Below are the code and all the weights of a small trained network. Each question names an input and a target symbol and asks about switching units off, where a switched-off unit gives its printed mean instead of its output.

import numpy as np


def w(rows, s, z=0):
    codes = np.array(rows[::2]) - 128.0
    scale = np.full(codes.shape[1], s)
    scale[-1] = z or s
    return codes * scale


def norm(h):
    return h / np.sqrt((h * h).mean(-1, keepdims=True) + 1e-5)


def f(y):
    return np.maximum(y, 0)


def softmax(a):
    e = np.exp(a - a.max(-1, keepdims=True))
    return e / e.sum(-1, keepdims=True)


def log_softmax(a):
    a = a - a.max(-1, keepdims=True)
    return a - np.log(np.exp(a).sum(-1, keepdims=True))


def net(x, mask):
    ids = ['αγδεθξτψω'.index(c) for c in x.split()]
    T = len(ids)
    res = E[ids] + P[:T]
    u = 0
    for l in range(2):
        q, k, v = (norm(res) @ M[l].T for M in (Q, K, V))
        z = softmax(np.where(np.tri(T) > 0, q @ k.T / 4**0.5, -1e9)) @ v
        res = res + np.where(mask[u], z, O[l][:, -1]) @ O[l][:, :-1]
        u += 1
        y = f(norm(res) @ A[l][:, :-1].T + A[l][:, -1])
        res = res + np.where(mask[u : u + 4], y, B[l][:, -1]) @ B[l][:, :-1]
        u += 4
    return log_softmax(norm(res)[-1] @ U[:, :-1].T + U[:, -1])


Q, K, V, O, A, B = {}, {}, {}, {}, {}, {}
E = w([
[110,81,32,59,219,124,190,180,130],'α',
[158,123,204,49,176,140,154,118,100],'γ',
[85,49,87,156,224,89,92,156,104],'δ',
[154,79,82,120,69,198,73,141,49],'ε',
[14,81,164,141,80,164,251,145,139],'θ',
[95,63,167,88,41,139,194,153,185],'ξ',
[222,140,148,213,183,161,216,113,157],'τ',
[215,88,133,183,144,26,106,79,114],'ψ',
[191,134,219,53,149,112,79,141,104],'ω',
],0.015)
P = w([
[6,106,137,130,124,126,174,27,138],'0',
[76,112,90,77,197,91,180,38,82],'1',
[116,64,149,139,125,149,142,83,83],'2',
[129,107,76,51,209,112,153,62,127],'3',
[119,133,117,173,105,104,177,201,78],'4',
[193,187,30,73,188,98,139,149,65],'5',
[155,7,122,146,133,145,147,185,140],'6',
[199,152,34,57,128,121,132,159,162],'7',
[161,103,134,151,112,100,178,252,132],'8',
],0.012)
Q[0] = w([
[155,72,26,18,172,135,201,129,134],'0.h0',
[168,50,184,108,138,79,180,251,79],'0.h0',
[78,138,177,139,147,190,53,115,151],'0.h0',
[105,227,93,87,115,107,131,184,136],'0.h0',
],0.017)
K[0] = w([
[161,137,7,191,135,130,111,184,128],'0.h0',
[185,98,176,113,112,131,83,189,203],'0.h0',
[61,151,175,108,109,134,155,146,83],'0.h0',
[126,10,87,123,153,170,166,93,121],'0.h0',
],0.018)
V[0] = w([
[203,138,117,214,138,111,224,71,180],'0.h0',
[148,159,173,102,77,126,159,94,109],'0.h0',
[130,158,143,131,207,255,192,170,137],'0.h0',
[127,130,170,105,154,46,97,165,142],'0.h0',
],0.015)
O[0] = w([
[255,93,151,141,214,138,160,121,109,254],'0.h0',
[106,129,216,148,117,114,112,115,152,109],'0.h0',
[150,162,141,126,164,199,187,187,164,39],'0.h0',
[55,152,138,154,145,29,155,73,131,161],'0.h0',
],0.015,0.007)
A[0] = w([
[136,67,142,128,104,94,155,179,120,183],'0.n0',
[254,103,100,178,113,93,112,54,140,183],'0.n1',
[117,150,103,124,93,178,82,125,112,12],'0.n2',
[156,181,103,87,76,107,144,108,128,250],'0.n3',
],0.024,0.0013)
B[0] = w([
[120,142,120,111,112,134,143,127,7,162],'0.n0',
[131,193,126,150,234,58,70,93,102,253],'0.n1',
[117,125,160,132,146,164,93,197,109,155],'0.n2',
[64,93,142,142,193,126,114,76,150,147],'0.n3',
],0.017,0.025)
Q[1] = w([
[123,75,76,124,126,148,53,48,148],'1.h0',
[71,185,56,62,104,84,94,165,183],'1.h0',
[31,107,133,66,248,118,107,35,109],'1.h0',
[77,92,163,113,24,202,144,157,115],'1.h0',
],0.013)
K[1] = w([
[136,91,118,32,70,139,116,83,198],'1.h0',
[27,128,129,178,174,150,75,191,205],'1.h0',
[134,128,9,99,180,105,70,193,182],'1.h0',
[64,110,124,135,75,183,142,160,62],'1.h0',
],0.014)
V[1] = w([
[109,93,126,250,146,136,206,118,102],'1.h0',
[158,109,211,52,81,93,155,101,109],'1.h0',
[110,113,72,50,141,100,175,118,121],'1.h0',
[134,44,96,137,97,112,112,125,44],'1.h0',
],0.015)
O[1] = w([
[68,133,155,250,179,107,222,75,114,136],'1.h0',
[161,202,114,70,74,98,183,115,71,2],'1.h0',
[231,120,102,128,41,126,156,65,160,196],'1.h0',
[111,152,95,147,96,176,81,67,74,156],'1.h0',
],0.011,0.0034)
A[1] = w([
[207,164,109,49,107,63,174,211,65,1],'1.n0',
[124,200,99,65,117,187,209,143,182,216],'1.n1',
[129,58,71,176,150,117,75,86,88,122],'1.n2',
[89,125,185,124,8,17,63,83,78,49],'1.n3',
],0.016,0.0011)
B[1] = w([
[105,200,227,32,73,112,138,127,192,182],'1.n0',
[133,32,98,144,52,81,119,162,70,188],'1.n1',
[46,166,206,66,119,134,214,104,180,248],'1.n2',
[199,177,9,206,144,121,109,211,197,216],'1.n3',
],0.014,0.012)
U = w([
[174,25,34,110,123,119,132,117,144,67],'α',
[147,133,209,102,49,73,124,154,171,125],'γ',
[95,160,92,83,122,197,175,30,209,207],'δ',
[95,139,123,87,123,195,35,154,138,220],'ε',
[100,118,142,220,84,167,172,126,57,232],'θ',
[165,255,62,94,62,204,148,83,80,4],'ξ',
[203,190,138,128,193,216,202,168,172,2],'τ',
[119,117,67,78,151,23,67,74,42,137],'ψ',
[127,193,74,188,102,120,129,180,223,100],'ω',
],0.0064,0.00095)

Each question gives the input, a string of symbols that net reads in full, and the target symbol t.
The units are the heads (4 rows each of Q, K, V and O) and the neurons (one row each of A and B). Each row of codes is followed by its name. A weight is (code - 128) times the scale printed after its matrix; where a second scale follows, it is the last column's (O, A, B and U).
mask holds one flag per unit, layer by layer, with each layer's heads first. A switched-off unit (its flag False) gives its mean, the last column of its rows in O or B, instead of its output. The means were averaged over made-up inputs and are rounded, as every weight is.
A unit's drop is (log p(t) with every unit on - log p(t) with that unit switched off) / (log p(t) with every unit on - log p(t) with every unit switched off).
The circuit of an input: a set's keep is (log p(t) with only the set's units on - log p(t) with every unit switched off) / (log p(t) with every unit on - log p(t) with every unit switched off). Starting from all 10 units, units are removed one at a time, each time the one whose removal leaves the highest keep (on an exact tie, the one counted first), for as long as the keep stays at least 0.8.
circuit, biggest first: the units of the circuit, biggest drop first
unit that matters most: the unit with the biggest drop
k most important neurons: the k neurons with the biggest drops, biggest first
k most important neurons of layer l: the k neurons of layer l with the biggest drops, biggest first
input δ γ δ ε γ γ γ θ, target ε: circuit, biggest first => 0.h0, 1.h0
input γ ψ θ γ ψ θ α ω, target α: circuit, biggest first => 0.h0, 0.n1, 1.n1, 1.n2
input γ ψ γ γ γ ξ θ δ ξ, target ξ: unit that matters most => 0.n0
input γ θ δ γ δ, target δ: 2 most important neurons => 1.n2, 0.n1
input α α ε ω ε ψ ψ α, target α: 4 most important neurons => 0.n1, 1.n1, 0.n3, 0.n0
input ψ δ γ ε ω γ ε, target ω: circuit, biggest first => 0.h0, 1.n3
input γ θ ε α δ δ ψ ε, target ε: 2 most important neurons => 0.n2, 0.n1
input γ γ ω γ γ α, target α: circuit, biggest first => 0.h0, 0.n1, 1.n1, 1.h0
input ψ ψ ε ξ ξ γ ω γ, target ε: circuit, biggest first => 0.h0, 0.n2
input γ τ ω, target ω: circuit, biggest first => 0.h0, 1.n3
input γ θ γ, target θ: circuit, biggest first => 0.h0, 0.n1, 1.h0, 1.n2
input θ γ α, target θ: circuit, biggest first => 0.n1, 0.h0, 1.n1, 1.h0
input δ γ ψ θ ψ θ ω ψ τ, target ω: circuit, biggest first => 0.h0, 1.n3, 0.n1
input ξ γ ε τ θ γ γ τ ξ, target τ: circuit, biggest first => 0.h0
input ε γ γ γ γ ξ, target ε: 2 most important neurons of layer 0 => 0.n3, 0.n1
input γ ε θ ξ, target ε: 2 most important neurons => 0.n2, 0.n3
input ω ξ α ξ, target α: 2 most important neurons => 0.n1, 0.n3
input ε α ψ γ ω γ δ α γ, target δ: circuit, biggest first => 0.h0, 0.n3, 0.n1, 1.h0
input δ γ ξ θ, target δ: 2 most important neurons => 0.n1, 1.n2
input ψ θ γ γ γ, target γ: 2 most important neurons => 0.n1, 0.n3
input δ ε γ, target ε: 2 most important neurons => 0.n1, 0.n0
input ε δ ξ ω, target δ: 3 most important neurons => 0.n3, 0.n1, 1.n2
